[ -14  -28   -6  -12   13   11   -2   51   17   -5  -50  -35  -40   39
    8    1   38   17   -4  -10  -13  -24  -52  -20    0   19  -45    1
  -92  -36  -44  -18 -114   40   18] -> K_429
[ 21 -12 -39   1  43  -4  32  13 -13  -8  83 -33  51 -28   7  27  21  29
  -5   5  -8 -26  76 -17  -7  34  15 -19  17  32 -27 -10  16  -4 -68] -> K_811
[-19 -11  14 -20   9  26  27  20  -6   8   1 -31   5  -8  -3   4   2  38
  15  10  -9  23 -19   7 -22  -3   5  -9 -51 -12  -1 -13  -6  -9  -3] -> K_173
[-22  10  13  10  -8  41 -16  38 -27   4  41  -2  13 -26 -11 -25   5   3
  -3   6 -48  13 -75 -35 -29 -13  27 -52  -8  13  45 -23  -6   7  37] -> K_231
[-32  -5 -13  -9 -31  -2   9  -7   2 -16   6  21 -10  -4   8  14  -3 -18
 -19  28  12 -15  13  21 -14   4 -19  11   9  -9 -21  -9 -19 -21 -59] -> K_469
[-24  -8   1 -58 -18   9   5   0   6  14 -16 -54  -1  -3  -2  -9  25 -10
   7   3  -5 -28 -19  -5 -11 -28  -7   0 -60  -2   1 -26 -36  29  -2] -> K_469
[  8 -23 -20  21  -4  11   6 -10  30 -43 -16  34 -12  -6   9  26 -13  14
  17 -13  49  11  23 -17  37  27 -12  17 -45 -24 -27  26 -16 -23 -26] -> K_403
[  0 -24  55  46 -33  27  -6  -1  11  50  13  -4 -21  18  -7   2 -13  14
  24   9 -25  36 -56 -17  19  -6 -22  10  10  -7  27  -3   5 -43  10] -> K_403
[ -1 -17 -14 -56  32   1 -22  -2 -41  28  -9 -96  55 -29  -5  64   7   7
 -10  -9 -56 -43  42  31   4 -12  41  29 -33  27   7 -22 -10  44 -44] -> K_967
[ 20 -15 -10  15  27 -28  17  -7 -26  -1  17  -6  15 -19 -10   1 -18   8
  -8  20 -30   3  36  47  -6  -8  15  15  68   6  -2   7  26  12 -56] -> K_967
[ 17   0 -36 -52  32   8  29 -20  17 -29 -22 -20   3 -32 -23   2 -13   2
 -14  22  17   6  27  -5  23 -18 -14  10 -53 -42 -12  12   1 -12 -23] -> K_682
[ 48 -31   3  12   5 -11 -27 -50  21   2 -55  -9 -63   7  17   6 -11 -25
 -11   9 -37   0  17 -25  14 -57 -59  38  22   1  43  -5  32   0  50] -> K_682
[  4   9  -5  -3 -36  21   7 -11 -23 -13 -25  30   0  -9   9 -26 -31  20
 -13 -19  19   7 -55  29  46   6  19 -25 -23 -44  -9  21 -21 -46  17] -> K_429
[  9 -35  -6   1  -7 -19 -29 -15 -19   7  61  22 -12  -8   0 -10 -28  -2
  23  29 -14  16 -25  12 -33 -20  20 -14  45  -9  34  10  42   8  36] -> K_231
[ -1 -15  28 -13 -47  -4  21  -7 -49  35 -14   9  15  21  22 -16 -36  58
   5  23  25   1 -45  30   4  13  18  -2 -42 -12 -10 -56  -8 -36  -5] -> K_267
[ 29  -5 -21  12   3  -5  18 -42 -28 -18  35   0  17 -50  11   6 -13 -53
 -17  -2 -22  -9  15 -30  51 -27  11   8   7  24 -12  14  47  -4 -38] -> K_209
[  6 -28 -25 -11  27  -9  12  18  13  16 -29  -2   0  -1 -16  26  19  47
  19 -33   3 -31  80  20  14  20  -4   2 -57   3   8  17  -1  -8  33] -> K_682
[-16  10  -9  12  11  18  40  20   1 -16  25   1   5   4 -14 -28   7  40
 -13  17   6  14  -1   1  -2   4  -4  -3  -2  -6   7  11   0  -2  15] -> K_429
[-19  -3  -4  16   3   4  25  26   6  -7   4  31 -14   2 -14 -16   0  -5
  -7  12   5  22   0  -9  -9  -8  -1  -2 -13 -18  14   6   9   1  22] -> K_209
[-41 -17 -18 -36 -41  22 -27 -10 -24  -6  37 -26  16   1   6  24 -19  40
  -1  15  12  -4  -2 -10 -22  21 -23  20 -38 -15 -37 -37 -24  -7 -18] -> K_429
[ 34   7 -22  14  45 -16  25 -30  20  17  -4  37   4 -14   3   4 -16 -22
   0  31  51  33   1  10   3  -2  -3  -8 -18  -7  13  14  36 -40 -36] -> K_469
[  1   1 -13 -20  33  21  29 -22 -25  15   9 -61  58  -4   8  28  -1  14
  -9  52  35  -1  -5 -22   0 -13  43  22 -24   6  14 -44 -38  30 -55] -> K_967
[ 54 -25  15  48  19   8  40 -28  37  13 -34  -1 -20  -5  15   2 -14 -22
  20  -8  11  29  18 -50  69  -9 -59  17 -11 -43 -12  30  21 -30 -68] -> K_403
[ 18  -2   8   5  37 -19  26  -7  23  20   0   9   5  27   5  29   0  29
  24  13  37  28  47  11 -11   4 -14   0   7  -5   5  12  47  -5  -9] -> K_173
[-11 -10   2  15  30 -16  -1   8  -8  40 -74 -34 -20 -13   3 -17  -7 -25
 -45   3 -43  -5 -36  29 -47 -30  32  24 -37  17  -2 -26 -39  48   1] -> K_682
[  2 -10  10  -1  21  11  24   8   1  11  -1 -16   3 -14 -16 -15  -5   6
  -4  17   8  32  -9  29 -42 -18  11  -2  -3   5   0 -10  14  13 -10] -> K_826
[-33 -20  -6  32  37   4  45  15   2 -16  -7  55 -38 -38   5 -43  -4 -25
 -41 -20  -8   5  18  16  15  -3 -18  -1 -41   9 -14  -2 -13 -51  54] -> K_209
[  43    1  -31  -23    9   21  -15   19  -33  -29   -3   -1   -9  -59
   18   -3    7   11  -41  -15  -42  -10  -65   16   10   20   -3  -64
 -106  -20   -6    0  -37  -46   44] -> K_811
[-14   2 -13 -14  29   5  20 -17  11 -23   1 -33  -2  -8  -1  44  53 -45
 -58  65  -4   4  10   8  28 -31   3  35   3  28  22 -12 -10   8 -21] -> K_209
[-29 -30   1  25  -1  -9 -21  14  -8  32  -9  34  -8  -1  21 -10  27  -2
 -11  12 -54 -26  13  22  -2  -6  29  22  32  35  34 -32 -34  -5  30] -> K_267
[ 16 -20 -15  71  20  16  63  17  -6  -7  16  41  12 -26  -9   4 -18  64
  20 -12  10  13  76   7  24  46  -6  15   2   5  12  34  34 -68 -34] -> K_826
[ -4  15   8  16  -2  11  28  20   1   0  10 -19  -4   0 -14  -6 -10  37
 -19   7 -22   2 -16  -4 -16   1  12 -13   0 -14   4   8   4  14  10] -> K_811
[ -4  -9   7   2   3  16  16  27  10   1   2   6  -6   9 -18 -17   0  28
  15   5   6  12   6 -12 -35   2 -13  -2  -6  -5  11  -4  -5  11  20] -> K_826
[-35 -15  -2 -53 -19  13   7  20 -11  21 -24 -39   5  -7  -5   7  20   4
   1   4 -16 -32   4  -3  -6   5  -1  -8 -77   2 -21 -25 -28  12   4] -> K_267
[ 42 -31  -5 -36   4 -13 -43 -18 -12   3  -5  24   5  14 -14  19   0  37
  30   5  26  15 -23  18  -3   4  32 -23  12  40   8 -55  16 -15   9] -> K_682
[-22   1  -2   6  16  14  17  27   1  18  -9 -23   3 -14 -28  -7   8  26
 -25  18 -22   9 -19  37 -34  -9  15  -9 -20  -3  -7 -10 -26   6   3] -> K_682
[-34   8  -6  -7 -26 -20 -89  11  23   6 -37  -5 -27  22  17  53  15 -44
 -37 -21 -44 -42  18   7  -4   1 -40  40 -14   0 -18 -19 -65   2  24] -> K_682
[-19  -9   4 -41 -14   8   5  13   5   7   1 -34  -1  -2  -3 -21  18 -17
   7   3 -18 -16 -21  11 -17 -37  13  -7  -9  -1  15 -16 -20  21  -6] -> K_469
[-45 -22 -23  10 -16 -36 -22  21  25 -10  29  69 -32  15  -2   8   9 -19
   7 -41  -5 -38  96   2  15  31 -51  13  23  -9 -32  28 -14 -28  50] -> K_209
[-10  -6   9  18  29  16  29  27   9   2   6  -9  -3 -11 -20 -11  20  19
  -7  10 -12  14   6   8 -30  -7   0   5 -19  28  12  -7  -3  18  16] -> K_826
[ 21  12 -21  20  16  -6   6 -37   7 -31   1  22  24 -27   5  15  -3  13
   7   5  28  12   7 -13  46  -9   9   0   2 -19  -3  10  18  29 -44] -> K_231
[  0  17   1  55  -7 -32  38 -48  36  -5 -18   5 -14   9  12 -23 -24 -27
  17  21  62  39  34 -26  33 -11  -8  50  22  12 -21   8  53 -17 -43] -> K_267
[-20  32  46 -12 -35   8  -3 -21   9  53  -9 -32  -1  42   1   3  -8   6
  20  19  11  13 -58 -45  16  -8   6  19 -26   3  35  -4 -11 -17  44] -> K_173
[ 10  -4 -42   5  31  -8   8  -4  41 -14  21  24  12 -14  -5  -6  33 -21
  37   1  55  15  21   7   9   4  24 -26  13  11  -5  16  -4 -16 -36] -> K_469
[  0  17   5  39  20   5  24 -42  19  -1 -29 -14 -18   6  -1   3 -26 -36
 -43  24  -1   9 -25 -14  19 -35 -12  29  47 -14 -36  23   0  41 -41] -> K_429
[ 18 -44 -10  21  35  -5  35  24  16 -17 -10  54 -36 -35  -3 -24  12 -32
  16 -22  11  23  14  29  22  20 -22 -14 -41  -8 -35  16  -8 -54 -31] -> K_826
[-32  -4   0  21  23   3  21  18  13  -6  11  -2  -8  -1 -18   1  13  22
  -6  25  -2  14  10   7 -22  -4   7   0  18   2  26   4   8  21  13] -> K_231
[ -4  10   4 -24 -39  -1  26 -28 -10 -15 -28 -18  14   2  22  -6 -18   9
  -9  25  29  -1  -7   4  47  -7  -7  27 -25 -34 -32 -27 -16 -24 -57] -> K_267
[-30  34  -9  60  14  -5  74 -27  20  -5  70  36   0  -5  -4   4  16   2
 -49  50  33 -23  47 -38  47  43  -8  25  23  42  -5  23 -13 -60  -6] -> K_811
[-28 -12   4 -51 -28   6  -4  10   0   9   0 -39  -2  -4  -2  -9  27  -7
   7  -4 -26 -33  -4  11 -15 -26  -5  -1 -28   9   8 -22 -23  21  -1] -> K_469
[-32   5  13  -4   5  48  51  27 -13  43  58   0  18  15 -17 -22  18 -24
 -19  49  -5  -4 -20 -65 -36 -12  -2 -43  23   7  22 -10   2  18  -9] -> K_429
[-47 -10 -11   3   2   3   2  37  18 -29   7  14 -23   5 -19   9  16   4
 -10   3  -5   8  14  12  -5   7  -8  17 -17  -4  -8  -1 -21  -5  29] -> K_209
[ -20  -39  -12    1  -32  -12    8   -9  -21    4  -57   10  -30    5
   40   24   20  -10  -15   -2    6  -36    7  -21   61   27  -15   59
 -109    1   12  -24  -65  -35    8] -> K_209
[  9   7 -17 -33  17   4  -1 -31   9  13 -38   2  24 -13 -22  32  15   3
 -16  31  34   5  -5  16  19  -4  29  -6 -12   5 -12 -24 -16   5 -49] -> K_682
[ -2  -4   7   3   7   9  10  14  23  -7   5  -5  -6  -8 -16 -16   8  18
  -6  10  -8  25 -10   6 -12  -8 -17  -4 -14 -16   3  12  -5  10   9] -> K_403
[ -7 -32 -19 -22  21  20  49 -27 -44 -30  13 -11  30 -41  23  23  10  19
 -51  23  17 -11  14  62  38   3  29  12 -27  26 -34 -33 -10 -32 -72] -> K_429
[ -9 -16  19 -47 -28   3   3  10  -5  14  10 -42  11  -8  -7  -7  13   2
   2 -11 -14 -11  -6   6  -9 -12 -13 -10 -50  -7 -21  -8  -7  31 -13] -> K_403
[-27  -2  -1   1   8  -7  15  17   4   0  12   3 -10  -5 -19  -7  -4  -3
 -12   6   7  26   3  24 -30 -14   1  -3 -19  -6 -10   1  23  14  26] -> K_209
[ 50  43 -27 -18   6  -7 -42   7 -41 -16   6  44  36 -18  12 -19 -23 -48
 -18   7   5  18 -25 -31 -43  -7  28 -67  30  12  42 -11  34  11   0] -> K_967
[ -1 -12  -4  21  17 -22  53 -34  40  12   6 -24 -15 -12  -5 -44  -6 -25
  40   0  36  14   9 -32  27 -16 -27  33 -19  -3 -44   3   0  -1 -64] -> K_469
[  3  -2  12  19  -4 -13  70 -17 -20   8 -47 -48  -3   0  -7  24 -23  18
 -34  13   4 -11  36  34  27   5  12  46 -17  23 -15   6  32 -25 -70] -> K_682
[-23  -5   2  12   1  12  22  22  21  -4   2  -9 -15  -3 -15 -21  -8  25
  17  -5   0  15  -9  15 -25 -12 -12  -1 -17 -15  -6  -1  -4  -3  -2] -> K_469
[-23 -10   1 -12  -2  25   3  34   0  11 -11 -13 -16  22 -12 -17   3  29
  -2  10 -14  12 -20 -13 -29   0 -14  -5 -20 -21  24  -4 -14   5  38] -> K_429
[-27  -8  -6   3  12   6  15  28   3  -7   8 -18  -6  -7 -25  -1   2  22
 -19  14 -19   3   6  40 -37 -11  20   6  -7   8  -7  -4 -10  10   8] -> K_682
[-52 -33 -36  12  -4 -20   7  47 -17 -38  43  27 -24 -27   2   1  10 -15
 -30  -6 -54 -32  75   6 -17  36 -35  30 -11  14 -31   4 -19 -30  -9] -> K_209
[  9  -1 -16  -2   9 -11  -6  14  -5 -14   7  -1 -14  -8 -12   2  -4  24
 -22  13 -25   2  -9  19 -36  13  31 -14  12  17  14   6  13   7  26] -> K_811
[  0 -33  -4 -11 -31  20  17 -15   0 -18  10  49  -1 -18 -12  -2  -4  31
  53 -14  25  -8   8 -32  68  21   4  31 -66  -8   2   1 -19 -36  -6] -> K_826
[-26   1 -20  10 -43 -21  48 -43 -34   0  15   7  -7 -33  12  17 -17  50
 -60  34 -25 -57  76   9  28  44 -38  54 -35  -1  -5  20   1 -46 -13] -> K_811
[-18 -10   1 -57  -4  15   3  23  -4  22 -30 -37   1  -4  -9 -13  18  -6
  -8   7  -1  -5 -28  -5 -33 -25   3 -15 -87 -17  -4 -42 -38  33   7] -> K_682
[-36 -22  -2 -56 -16  -6 -22  32  -5  12 -18 -39  -9   3 -10   4  18 -16
  -7  -9 -20 -27  -4  26 -39 -14  18   3 -57   5 -14 -31 -39  32  12] -> K_682
[-51   1   1   0 -13 -26  28   5  -4  31  64 -23  -5 -19 -32 -28  13  22
 -18  15 -11 -14  30  53 -30   9 -15  10 -29  35 -26   4   0 -25  45] -> K_682
[ 17  -2   9  -1  22  17  17  21   4   4 -14   1  -1  -7 -23 -24   4  34
   2  13  -9  27 -23  10 -34 -20  -1 -11 -18  -8  24  -5   3  29  27] -> K_826
[ -7   0  -1  27  10   9  16  38   5  -1   3 -10 -14  12 -20 -14  -2   8
  13  14  -5  23  -5  -3 -35  -3  -9 -16  16 -22  20  15  -7  10  14] -> K_967
